a = [122 108 125 128 128 109 129 106]
The entry just left of 125: 108
The first entry from the left -> 122
Report the entry just right of 109.
Answer: 129
